Here is a tiny trained network, its code and every weight. The questions are about switching its units off for an input and a class, where a switched-off unit gives its printed mean instead of its output.

import numpy as np


def w(rows, s, z=0):
    codes = np.array(rows[::2]) - 128.0
    scale = np.full(codes.shape[1], s)
    scale[-1] = z or s
    return codes * scale


def f(y):
    return y / 2 * (1 + np.tanh(0.7978845608 * (y + 0.044715 * y**3)))


def log_softmax(a):
    a = a - a.max(-1, keepdims=True)
    return a - np.log(np.exp(a).sum(-1, keepdims=True))


def net(x, mask):
    res = np.array(x, float).reshape(1, 8) / 4 @ E
    y = f(res @ A[0][:, :-1].T + A[0][:, -1])
    res = res + np.where(mask, y, B[0][:, -1]) @ B[0][:, :-1]
    return log_softmax(res[-1] @ U[:, :-1].T + U[:, -1])


A, B = {}, {}
E = w([
[122,169,129,78,81,197,123,101,81,194,51,124],'x0',
[117,133,130,124,135,125,128,128,127,134,135,134],'x1',
[117,131,124,126,131,126,135,124,133,126,127,128],'x2',
[87,76,176,138,186,227,125,77,127,131,162,70],'x3',
[124,129,125,129,129,131,130,128,126,121,126,130],'x4',
[130,127,129,126,129,132,124,127,125,125,130,139],'x5',
[128,119,117,135,124,134,133,134,131,129,123,126],'x6',
[171,153,181,131,122,155,253,171,138,123,152,159],'x7',
],0.022)
A[0] = w([
[82,103,98,87,147,245,28,21,84,186,78,45,92],'N0',
[184,191,50,94,55,75,44,89,123,173,70,153,168],'N1',
[151,110,104,143,131,117,144,94,93,155,144,142,124],'N2',
[102,56,51,156,166,41,13,108,159,68,185,89,219],'N3',
[188,171,120,146,119,36,227,254,178,49,207,174,156],'N4',
[146,205,192,104,87,186,197,130,100,187,65,121,31],'N5',
[171,177,83,153,76,29,144,156,99,122,129,187,254],'N6',
[113,205,32,92,70,79,98,175,115,136,67,159,223],'N7',
[78,66,108,127,133,66,87,132,119,116,125,123,172],'N8',
[84,140,73,54,101,148,13,108,96,190,45,90,111],'N9',
[141,54,206,171,170,190,191,118,146,78,230,93,97],'N10',
[124,132,144,52,78,191,232,136,101,161,92,159,28],'N11',
],0.0096,0.0099)
B[0] = w([
[22,76,132,92,55,178,15,69,85,85,182,116,216],'N0',
[120,135,138,164,135,37,221,151,113,89,60,184,207],'N1',
[126,132,134,137,136,124,96,127,128,121,120,142,128],'N2',
[211,237,131,52,196,198,1,237,229,187,152,124,219],'N3',
[117,7,133,81,81,100,117,5,227,159,208,186,254],'N4',
[185,210,110,93,126,166,21,189,184,157,134,101,182],'N5',
[163,84,97,81,5,74,75,110,224,138,117,134,224],'N6',
[142,151,125,151,118,33,206,169,104,146,59,150,216],'N7',
[165,193,125,93,72,152,158,173,170,92,147,84,167],'N8',
[76,77,127,188,136,55,171,57,84,107,80,141,203],'N9',
[50,130,172,198,250,128,228,135,9,148,195,89,196],'N10',
[196,180,117,57,160,158,70,202,211,149,188,84,176],'N11',
],0.0092,0.041)
U = w([
[198,191,115,109,111,114,105,181,160,147,117,132,253],'0',
[100,55,124,123,90,141,100,48,124,126,152,128,107],'1',
[123,204,141,126,168,250,93,166,105,136,162,82,150],'2',
[119,112,160,176,207,114,215,119,105,147,174,122,11],'3',
[112,158,117,169,118,78,140,141,61,114,59,132,82],'4',
],0.014,0.0044)

Each question gives the input, the list of numbers given to net, and the class t.
The units are the neurons (one row each of A and B). Each row of codes is followed by its name. A weight is (code - 128) times the scale printed after its matrix; where a second scale follows, it is the last column's (A, B and U).
mask holds one flag per neuron, in row order. A switched-off neuron (its flag False) gives its mean, the last column of its row in B, instead of its output. The means were averaged over made-up inputs and are rounded, as every weight is.
A unit's drop is (log p(t) with every unit on - log p(t) with that unit switched off) / (log p(t) with every unit on - log p(t) with every unit switched off).
The circuit of an input: a set's keep is (log p(t) with only the set's units on - log p(t) with every unit switched off) / (log p(t) with every unit on - log p(t) with every unit switched off). Starting from all 12 units, units are removed one at a time, each time the one whose removal leaves the highest keep (on an exact tie, the one counted first), for as long as the keep stays at least 0.8.
units of the circuit, in order: the units of the circuit, biggest drop first
k most important neurons: the k neurons with the biggest drops, biggest first
drop when u is switched off: that unit's drop, to one decimal
input [-8,-7,-3,0,1,1,-4,4], class 1: units of the circuit, in order => (N4)
input [0,6,6,-3,-5,-4,0,7], class 1: 2 most important neurons => (N4 N3)
input [-3,5,3,-2,6,-1,6,1], class 1: 3 most important neurons => (N4 N5 N11)
input [7,8,6,-1,4,7,2,-7], class 4: 2 most important neurons => (N4 N1)
input [-2,4,1,1,3,-2,-5,7], class 3: 2 most important neurons => (N10 N0)
input [-6,4,2,1,-2,5,7,-3], class 2: 2 most important neurons => (N6 N7)
input [-3,-7,7,1,-6,2,4,3], class 3: 3 most important neurons => (N0 N10 N6)
input [5,2,-4,0,4,1,-4,-8], class 4: 2 most important neurons => (N4 N1)
input [7,4,4,-8,-8,7,-6,0], class 4: 3 most important neurons => (N1 N3 N9)
input [-2,2,-2,1,-6,6,6,5], class 3: 3 most important neurons => (N0 N10 N6)
input [-1,7,8,8,6,-5,-5,5], class 3: 2 most important neurons => (N10 N3)
input [5,1,0,2,4,4,-3,2], class 2: drop when N4 is switched off => 0.5
input [-1,3,0,-2,2,8,-8,-6], class 0: drop when N3 is switched off => 2.3
input [-2,8,-6,2,-7,-2,4,-3], class 2: drop when N3 is switched off => 0.0
input [-4,0,-4,-4,-5,1,0,-8], class 0: units of the circuit, in order => (N3)
